Here is a tiny trained network, its code and every weight. The questions are about switching its units off for an input and a class, where a switched-off unit gives its printed mean instead of its output.

import numpy as np


def w(rows, s, z=0):
    codes = np.array(rows[::2]) - 128.0
    scale = np.full(codes.shape[1], s)
    scale[-1] = z or s
    return codes * scale


def f(y):
    return np.maximum(y, 0)


def log_softmax(a):
    a = a - a.max(-1, keepdims=True)
    return a - np.log(np.exp(a).sum(-1, keepdims=True))


def net(x, mask):
    res = np.array(x, float).reshape(1, 5) / 4 @ E
    y = f(res @ A[0][:, :-1].T + A[0][:, -1])
    res = res + np.where(mask, y, B[0][:, -1]) @ B[0][:, :-1]
    return log_softmax(res[-1] @ U[:, :-1].T + U[:, -1])


A, B = {}, {}
E = w([
[173,99,81,56,191,210,51,168,128,167,107,238],'x0',
[128,179,76,157,211,144,154,86,182,221,245,159],'x1',
[127,91,119,83,81,134,112,93,125,151,138,130],'x2',
[178,15,52,127,163,172,54,128,120,62,127,71],'x3',
[98,95,199,91,104,79,77,54,166,92,196,69],'x4',
],0.012)
A[0] = w([
[98,97,160,131,82,55,101,173,176,175,72,75,191],'n1',
[137,195,105,109,179,213,144,193,47,150,103,196,245],'n2',
[131,188,168,85,151,161,96,73,117,160,255,245,169],'n3',
[150,82,193,64,66,179,104,153,115,88,57,156,255],'n4',
[113,197,125,131,163,208,221,150,103,122,111,179,179],'n5',
[122,118,190,172,142,60,177,19,187,204,238,55,201],'n6',
[199,50,86,117,159,204,87,140,106,81,153,126,196],'n7',
[191,117,87,86,182,208,86,109,124,172,215,228,183],'n8',
[96,98,54,112,153,63,83,164,157,144,128,81,141],'n9',
[159,47,121,124,175,120,27,78,176,73,171,72,185],'n10',
],0.011,0.0053)
B[0] = w([
[91,204,153,205,74,97,71,54,49,82,195,168,176],'n1',
[211,62,127,146,144,67,178,255,121,178,38,244,229],'n2',
[35,109,80,97,188,84,50,150,239,228,32,100,213],'n3',
[203,89,235,100,94,52,79,76,33,156,90,107,208],'n4',
[156,134,184,124,140,132,211,225,115,162,65,161,206],'n5',
[81,228,104,100,90,248,231,52,237,108,126,115,251],'n6',
[146,56,108,136,162,180,91,202,77,46,125,86,218],'n7',
[194,34,39,75,126,179,18,127,186,250,160,210,236],'n8',
[129,119,93,122,114,168,153,127,155,79,147,92,159],'n9',
[30,128,74,137,221,178,68,61,100,72,40,21,213],'n10',
],0.0097,0.025)
U = w([
[61,132,103,57,180,153,43,50,218,222,183,161,222],'0',
[75,220,163,143,70,90,233,34,200,100,155,60,220],'1',
[182,126,116,173,174,71,235,206,99,136,67,210,78],'2',
[214,39,36,90,145,206,95,131,123,161,195,194,119],'3',
[132,121,197,93,34,42,54,71,56,102,74,109,124],'4',
[152,183,130,199,103,82,194,184,110,70,132,73,1],'5',
[115,58,80,138,202,167,86,140,66,8,115,29,37],'6',
],0.011,0.0092)

Each question gives the input, the list of numbers given to net, and the class t.
The units are the neurons (one row each of A and B). Each row of codes is followed by its name. A weight is (code - 128) times the scale printed after its matrix; where a second scale follows, it is the last column's (A, B and U).
mask holds one flag per neuron, in row order. A switched-off neuron (its flag False) gives its mean, the last column of its row in B, instead of its output. The means were averaged over made-up inputs and are rounded, as every weight is.
A unit's drop is (log p(t) with every unit on - log p(t) with that unit switched off) / (log p(t) with every unit on - log p(t) with every unit switched off).
The circuit of an input: a set's keep is (log p(t) with only the set's units on - log p(t) with every unit switched off) / (log p(t) with every unit on - log p(t) with every unit switched off). Starting from all 10 units, units are removed one at a time, each time the one whose removal leaves the highest keep (on an exact tie, the one counted first), for as long as the keep stays at least 0.8.
units of the circuit, in order: the units of the circuit, biggest drop first
k most important neurons: the k neurons with the biggest drops, biggest first
drop when u is switched off: that unit's drop, to one decimal
input [-6,7,1,8,3], class 1: units of the circuit, in order : (n6)
input [-3,5,-3,5,2], class 6: 3 most important neurons : (n10; n8; n3)
input [-7,2,-6,5,-5], class 5: 4 most important neurons : (n8; n2; n6; n10)
input [7,4,-8,-6,1], class 2: 4 most important neurons : (n2; n5; n6; n10)
input [-8,-1,-4,3,-5], class 1: 2 most important neurons : (n2; n7)
input [5,6,-2,5,4], class 0: 3 most important neurons : (n8; n3; n10)
input [-8,-5,7,6,-2], class 4: 2 most important neurons : (n4; n1)
input [-4,8,-1,1,-6], class 2: 3 most important neurons : (n5; n2; n10)
input [-6,3,3,6,1], class 1: 2 most important neurons : (n6; n8)
input [2,3,-3,5,2], class 6: 2 most important neurons : (n10; n7)
input [2,7,7,7,1], class 0: 2 most important neurons : (n8; n10)
input [0,1,4,-7,2], class 1: 2 most important neurons : (n8; n6)
input [-6,-5,6,4,3], class 4: 3 most important neurons : (n4; n1; n7)
input [3,5,-5,6,5], class 6: units of the circuit, in order : (n10)
input [1,-8,4,6,-8], class 4: 2 most important neurons : (n4; n10)
input [6,3,4,6,4], class 6: 3 most important neurons : (n10; n7; n2)
input [6,5,-5,-3,-7], class 2: 2 most important neurons : (n2; n5)
input [8,-5,-5,3,-7], class 2: drop when n2 is switched off : 2.7
input [0,5,-6,-6,8], class 1: drop when n6 is switched off : 1.2
input [2,-6,1,-2,6], class 4: drop when n4 is switched off : 0.0
input [2,-6,-6,2,-4], class 2: units of the circuit, in order : (n2)
input [-2,-4,4,1,5], class 4: drop when n4 is switched off : 0.4
